Below is a small trained network, with its code and all its weights. Each question gives an input and a class and asks what happens when units are switched off, that is, made to give their printed mean instead of their output.

import numpy as np


def w(rows, s, z=0):
    codes = np.array(rows[::2]) - 128.0
    scale = np.full(codes.shape[1], s)
    scale[-1] = z or s
    return codes * scale


def norm(h):
    return h / np.sqrt((h * h).mean(-1, keepdims=True) + 1e-5)


def f(y):
    return y / 2 * (1 + np.tanh(0.7978845608 * (y + 0.044715 * y**3)))


def log_softmax(a):
    a = a - a.max(-1, keepdims=True)
    return a - np.log(np.exp(a).sum(-1, keepdims=True))


def net(x, mask):
    res = np.array(x, float).reshape(1, 8) / 4 @ E
    u = 0
    for l in range(3):
        y = f(norm(res) @ A[l][:, :-1].T + A[l][:, -1])
        res = res + np.where(mask[u : u + 5], y, B[l][:, -1]) @ B[l][:, :-1]
        u += 5
    return log_softmax(norm(res)[-1] @ U[:, :-1].T + U[:, -1])


A, B = {}, {}
E = w([
[120,103,193,101,164,234,151,146],'x0',
[89,90,110,95,143,152,106,195],'x1',
[171,138,136,132,188,104,106,57],'x2',
[158,113,2,89,121,169,99,89],'x3',
[192,71,166,145,196,125,85,161],'x4',
[149,124,75,148,123,74,99,179],'x5',
[171,155,173,112,62,159,188,82],'x6',
[153,95,145,138,87,98,159,100],'x7',
],0.0081)
A[0] = w([
[155,78,82,113,139,65,183,101,108],'0.n1',
[168,160,216,54,147,109,76,92,235],'0.n2',
[112,72,82,75,112,182,125,195,3],'0.n3',
[78,80,134,114,141,227,91,160,84],'0.n4',
[2,230,160,140,34,234,106,87,59],'0.n5',
],0.0083,0.0016)
B[0] = w([
[140,210,72,186,90,62,37,154,158],'0.n1',
[95,15,82,231,226,204,107,99,194],'0.n2',
[156,186,89,98,115,179,225,205,188],'0.n3',
[161,149,2,127,113,187,197,154,203],'0.n4',
[71,205,193,26,179,64,97,115,254],'0.n5',
],0.0085,0.0057)
A[1] = w([
[68,79,121,142,158,48,171,155,109],'1.n1',
[140,109,213,166,178,47,106,243,91],'1.n2',
[140,31,173,151,133,121,163,246,255],'1.n3',
[35,147,40,136,1,58,108,166,42],'1.n4',
[95,146,132,179,36,78,161,115,145],'1.n5',
],0.0052,0.0012)
B[1] = w([
[212,93,209,163,42,172,77,185,148],'1.n1',
[10,105,162,163,123,117,178,171,199],'1.n2',
[71,205,136,226,83,123,44,142,229],'1.n3',
[199,167,168,138,157,89,228,2,252],'1.n4',
[79,44,26,188,111,79,63,107,160],'1.n5',
],0.0083,0.0027)
A[2] = w([
[71,71,140,164,113,94,54,180,162],'2.n1',
[112,156,60,112,109,67,27,99,82],'2.n2',
[39,150,73,3,171,133,124,160,253],'2.n3',
[151,122,150,111,208,185,99,3,231],'2.n4',
[127,93,115,104,163,168,60,98,143],'2.n5',
],0.0081,0.0013)
B[2] = w([
[135,101,129,182,40,82,153,186,177],'2.n1',
[174,203,61,89,89,86,234,67,199],'2.n2',
[136,130,201,115,37,189,31,144,253],'2.n3',
[186,2,114,72,219,71,148,140,230],'2.n4',
[70,140,152,167,144,237,251,32,150],'2.n5',
],0.0084,0.0061)
U = w([
[210,172,33,128,89,5,158,51,98],'0',
[163,39,133,138,243,137,156,63,211],'1',
[122,161,51,98,92,247,113,196,4],'2',
[50,101,157,245,101,77,103,192,191],'3',
[57,180,205,27,97,88,92,80,128],'4',
],0.011,0.0011)

Each question gives the input, the list of numbers given to net, and the class t.
The units are the neurons (one row each of A and B). Each row of codes is followed by its name. A weight is (code - 128) times the scale printed after its matrix; where a second scale follows, it is the last column's (A, B and U).
mask holds one flag per neuron, layer by layer. A switched-off neuron (its flag False) gives its mean, the last column of its row in B, instead of its output. The means were averaged over made-up inputs and are rounded, as every weight is.
A unit's drop is (log p(t) with every unit on - log p(t) with that unit switched off) / (log p(t) with every unit on - log p(t) with every unit switched off).
unit that matters most: the unit with the biggest drop
k most important neurons: the k neurons with the biggest drops, biggest first
k most important neurons of layer l: the k neurons of layer l with the biggest drops, biggest first
drop of u: that unit's drop, to one decimal
input [-7,2,-8,1,2,2,-8,6], class 0: unit that matters most : 1.n4
input [-8,8,6,-6,-2,6,7,-5], class 3: 3 most important neurons : [1.n2; 0.n4; 1.n1]
input [4,0,6,-4,7,5,1,7], class 3: 4 most important neurons : [1.n3; 1.n2; 2.n1; 1.n4]
input [8,-3,5,4,-8,2,5,7], class 1: 3 most important neurons of layer 2 : [2.n4; 2.n2; 2.n1]
input [0,-4,1,0,0,1,-6,-6], class 3: 2 most important neurons : [0.n4; 1.n4]
input [6,4,4,-3,2,3,-2,1], class 3: 3 most important neurons : [1.n3; 1.n4; 2.n2]
input [5,3,2,1,3,6,-8,2], class 2: 2 most important neurons : [0.n4; 0.n3]
input [-2,-6,3,1,-2,-3,4,-5], class 1: 2 most important neurons : [2.n4; 0.n2]
input [8,-6,8,-4,-6,0,3,2], class 1: 2 most important neurons : [0.n2; 2.n4]
input [-3,6,-7,5,-3,0,7,-5], class 4: 2 most important neurons : [0.n5; 0.n2]
input [-5,4,-4,-2,7,7,8,2], class 3: 2 most important neurons : [1.n2; 0.n4]
input [-1,-8,1,7,-7,-2,3,-6], class 4: 2 most important neurons : [0.n5; 2.n3]
input [0,-8,-7,2,-3,-3,-1,5], class 4: 2 most important neurons : [0.n5; 0.n4]
input [8,1,2,4,8,2,-6,1], class 2: 2 most important neurons of layer 1 : [1.n4; 1.n3]
input [7,-5,1,6,-6,4,5,-3], class 4: drop of 2.n2 : 0.0
input [4,-5,4,-6,-3,-4,-2,-4], class 1: drop of 2.n4 : 0.2
input [6,7,-3,-3,7,1,-5,-1], class 2: drop of 0.n4 : 1.3
input [-3,-8,1,-2,-2,-3,4,-3], class 1: most important neuron of layer 1 : [1.n3]
